Below are the code and all the weights of a small trained network. Each question names an input and a target symbol and asks about switching units off, where a switched-off unit gives its printed mean instead of its output.

import numpy as np


def w(rows, s, z=0):
    codes = np.array(rows[::2]) - 128.0
    scale = np.full(codes.shape[1], s)
    scale[-1] = z or s
    return codes * scale


def norm(h):
    return h / np.sqrt((h * h).mean(-1, keepdims=True) + 1e-5)


def f(y):
    return np.maximum(y, 0)


def softmax(a):
    e = np.exp(a - a.max(-1, keepdims=True))
    return e / e.sum(-1, keepdims=True)


def log_softmax(a):
    a = a - a.max(-1, keepdims=True)
    return a - np.log(np.exp(a).sum(-1, keepdims=True))


def net(x, mask):
    ids = ['βγδεζηθλμξπστφψ'.index(c) for c in x.split()]
    T = len(ids)
    res = E[ids] + P[:T]
    u = 0
    for l in range(2):
        r = norm(res)
        for j in range(2):
            rows = slice(4 * j, 4 * j + 4)
            q, k, v = (r @ M[l][rows].T for M in (Q, K, V))
            z = softmax(np.where(np.tri(T) > 0, q @ k.T / 4**0.5, -1e9)) @ v
            o = O[l][rows]
            res = res + np.where(mask[u + j], z, o[:, -1]) @ o[:, :-1]
        u += 2
        y = f(norm(res) @ A[l][:, :-1].T + A[l][:, -1])
        res = res + np.where(mask[u : u + 8], y, B[l][:, -1]) @ B[l][:, :-1]
        u += 8
    return log_softmax(norm(res)[-1] @ U[:, :-1].T + U[:, -1])


Q, K, V, O, A, B = {}, {}, {}, {}, {}, {}
E = w([
[156,91,217],'β',
[31,130,29],'γ',
[188,100,83],'δ',
[134,226,223],'ε',
[153,78,222],'ζ',
[182,88,79],'η',
[27,113,13],'θ',
[180,190,112],'λ',
[92,87,30],'μ',
[76,129,53],'ξ',
[86,100,113],'π',
[54,139,12],'σ',
[136,229,220],'τ',
[47,165,1],'φ',
[85,97,118],'ψ',
],0.0096)
P = w([
[120,133,159],'0',
[123,77,120],'1',
[251,130,93],'2',
[99,130,141],'3',
[181,212,110],'4',
[102,123,139],'5',
],0.022)
Q[0] = w([
[132,101,147],'L0H0',
[81,138,185],'L0H0',
[138,161,105],'L0H0',
[152,111,181],'L0H0',
[130,129,250],'L0H1',
[160,108,170],'L0H1',
[147,74,144],'L0H1',
[78,132,189],'L0H1',
],0.015)
K[0] = w([
[84,185,110],'L0H0',
[146,228,155],'L0H0',
[122,87,44],'L0H0',
[10,110,209],'L0H0',
[126,26,123],'L0H1',
[46,89,180],'L0H1',
[76,120,131],'L0H1',
[136,113,133],'L0H1',
],0.013)
V[0] = w([
[88,123,101],'L0H0',
[72,109,120],'L0H0',
[252,177,137],'L0H0',
[3,240,215],'L0H0',
[89,226,202],'L0H1',
[114,64,115],'L0H1',
[72,88,232],'L0H1',
[95,49,245],'L0H1',
],0.0072)
O[0] = w([
[56,219,39,142],'L0H0',
[85,122,84,133],'L0H0',
[222,139,215,121],'L0H0',
[120,153,30,4],'L0H0',
[73,142,93,153],'L0H1',
[99,141,25,96],'L0H1',
[89,157,188,68],'L0H1',
[72,107,3,47],'L0H1',
],0.0057,0.0037)
A[0] = w([
[75,156,121,76],'L0N0',
[194,147,140,149],'L0N1',
[109,117,7,252],'L0N2',
[101,143,99,138],'L0N3',
[85,164,176,87],'L0N4',
[110,130,110,97],'L0N5',
[137,177,166,128],'L0N6',
[83,139,175,107],'L0N7',
],0.014,0.0038)
B[0] = w([
[183,158,195,158],'L0N0',
[103,234,160,248],'L0N1',
[187,130,219,253],'L0N2',
[248,12,109,161],'L0N3',
[127,54,34,169],'L0N4',
[147,75,176,144],'L0N5',
[47,85,180,214],'L0N6',
[3,122,21,168],'L0N7',
],0.0054,0.0064)
Q[1] = w([
[43,139,185],'L1H0',
[130,192,73],'L1H0',
[161,115,162],'L1H0',
[83,130,170],'L1H0',
[110,170,173],'L1H1',
[248,30,90],'L1H1',
[86,107,120],'L1H1',
[159,112,191],'L1H1',
],0.011)
K[1] = w([
[215,121,132],'L1H0',
[42,136,132],'L1H0',
[124,171,124],'L1H0',
[194,83,106],'L1H0',
[200,139,121],'L1H1',
[41,99,11],'L1H1',
[113,206,118],'L1H1',
[139,92,98],'L1H1',
],0.013)
V[1] = w([
[11,213,81],'L1H0',
[246,172,115],'L1H0',
[100,105,114],'L1H0',
[108,158,213],'L1H0',
[145,199,130],'L1H1',
[172,248,18],'L1H1',
[184,144,205],'L1H1',
[131,62,70],'L1H1',
],0.011)
O[1] = w([
[75,220,254,1],'L1H0',
[202,94,88,188],'L1H0',
[95,96,173,111],'L1H0',
[130,127,213,139],'L1H0',
[217,210,72,130],'L1H1',
[195,128,49,93],'L1H1',
[130,48,192,187],'L1H1',
[122,208,139,113],'L1H1',
],0.0078,0.0026)
A[1] = w([
[143,57,5,126],'L1N0',
[112,67,176,108],'L1N1',
[58,46,152,160],'L1N2',
[139,171,87,176],'L1N3',
[136,58,167,111],'L1N4',
[110,177,200,2],'L1N5',
[68,141,88,159],'L1N6',
[186,168,131,67],'L1N7',
],0.013,0.0048)
B[1] = w([
[13,85,148,255],'L1N0',
[134,174,77,173],'L1N1',
[130,132,1,199],'L1N2',
[180,72,79,177],'L1N3',
[150,174,101,188],'L1N4',
[148,44,48,167],'L1N5',
[224,21,168,160],'L1N6',
[54,109,69,171],'L1N7',
],0.0087,0.0076)
U = w([
[92,173,101,106],'β',
[158,73,254,174],'γ',
[89,143,130,98],'δ',
[150,18,108,120],'ε',
[161,180,33,31],'ζ',
[78,137,182,196],'η',
[96,149,110,71],'θ',
[88,132,142,100],'λ',
[174,110,91,12],'μ',
[93,128,143,115],'ξ',
[85,131,157,128],'π',
[79,75,6,252],'σ',
[208,48,116,3],'τ',
[88,145,126,127],'φ',
[112,216,66,167],'ψ',
],0.014,0.004)

Each question gives the input, a string of symbols that net reads in full, and the target symbol t.
The units are the heads (4 rows each of Q, K, V and O) and the neurons (one row each of A and B). Each row of codes is followed by its name. A weight is (code - 128) times the scale printed after its matrix; where a second scale follows, it is the last column's (O, A, B and U).
mask holds one flag per unit, layer by layer, with each layer's heads first. A switched-off unit (its flag False) gives its mean, the last column of its rows in O or B, instead of its output. The means were averaged over made-up inputs and are rounded, as every weight is.
A unit's drop is (log p(t) with every unit on - log p(t) with that unit switched off) / (log p(t) with every unit on - log p(t) with every unit switched off).
The circuit of an input: a set's keep is (log p(t) with only the set's units on - log p(t) with every unit switched off) / (log p(t) with every unit on - log p(t) with every unit switched off). Starting from the 12 units with the biggest drops (on a tie, the unit counted first), units are removed one at a time, each time the one whose removal leaves the highest keep (on an exact tie, the one counted first), for as long as the keep stays at least 0.8.
units of the circuit, in order: the units of the circuit, biggest drop first
top k neurons: the k neurons with the biggest drops, biggest first
top k neurons in layer l: the k neurons of layer l with the biggest drops, biggest first
drop of u: that unit's drop, to one decimal
input ξ η λ, target ψ: top 3 neurons => L0N3, L0N6, L0N1
input ξ λ ξ λ, target ε: units of the circuit, in order => L1H0, L0H0
input λ ξ ζ, target γ: units of the circuit, in order => L1H1
input ξ ξ σ, target ψ: top 2 neurons in layer 0 => L0N3, L0N1
input ξ ξ τ, target ψ: units of the circuit, in order => L0H0, L0N3, L1H0
input ζ λ β μ π λ, target ε: units of the circuit, in order => L1H0, L1H1
input λ ξ μ, target γ: top 4 neurons => L0N2, L0N6, L0N1, L0N3
input λ λ ε λ, target τ: units of the circuit, in order => L0H0, L1H0
input λ λ λ ε ξ, target γ: units of the circuit, in order => L0H0, L1H1
input ξ λ ξ, target ψ: units of the circuit, in order => L1H1, L1H0, L0H0
input θ λ λ ξ β, target γ: top 4 neurons => L1N2, L0N2, L1N0, L1N5
input ξ γ ξ, target ψ: top 3 neurons in layer 0 => L0N6, L0N3, L0N1
input λ ξ π, target γ: top 2 neurons => L0N6, L0N1
input δ λ μ σ τ, target γ: units of the circuit, in order => L1H1
input δ δ λ λ δ β, target σ: top 2 neurons in layer 1 => L1N2, L1N1
input μ φ λ, target σ: top 4 neurons in layer 0 => L0N3, L0N2, L0N0, L0N7
input λ ξ ψ, target γ: top 2 neurons => L0N6, L0N1
input σ σ μ, target ζ: top 3 neurons => L0N1, L0N3, L0N6
input μ ε λ, target σ: top 2 neurons in layer 0 => L0N3, L0N2
input φ μ τ ξ λ ξ, target ε: units of the circuit, in order => L0H0
input λ λ λ, target γ: drop of L1H1 => 0.2
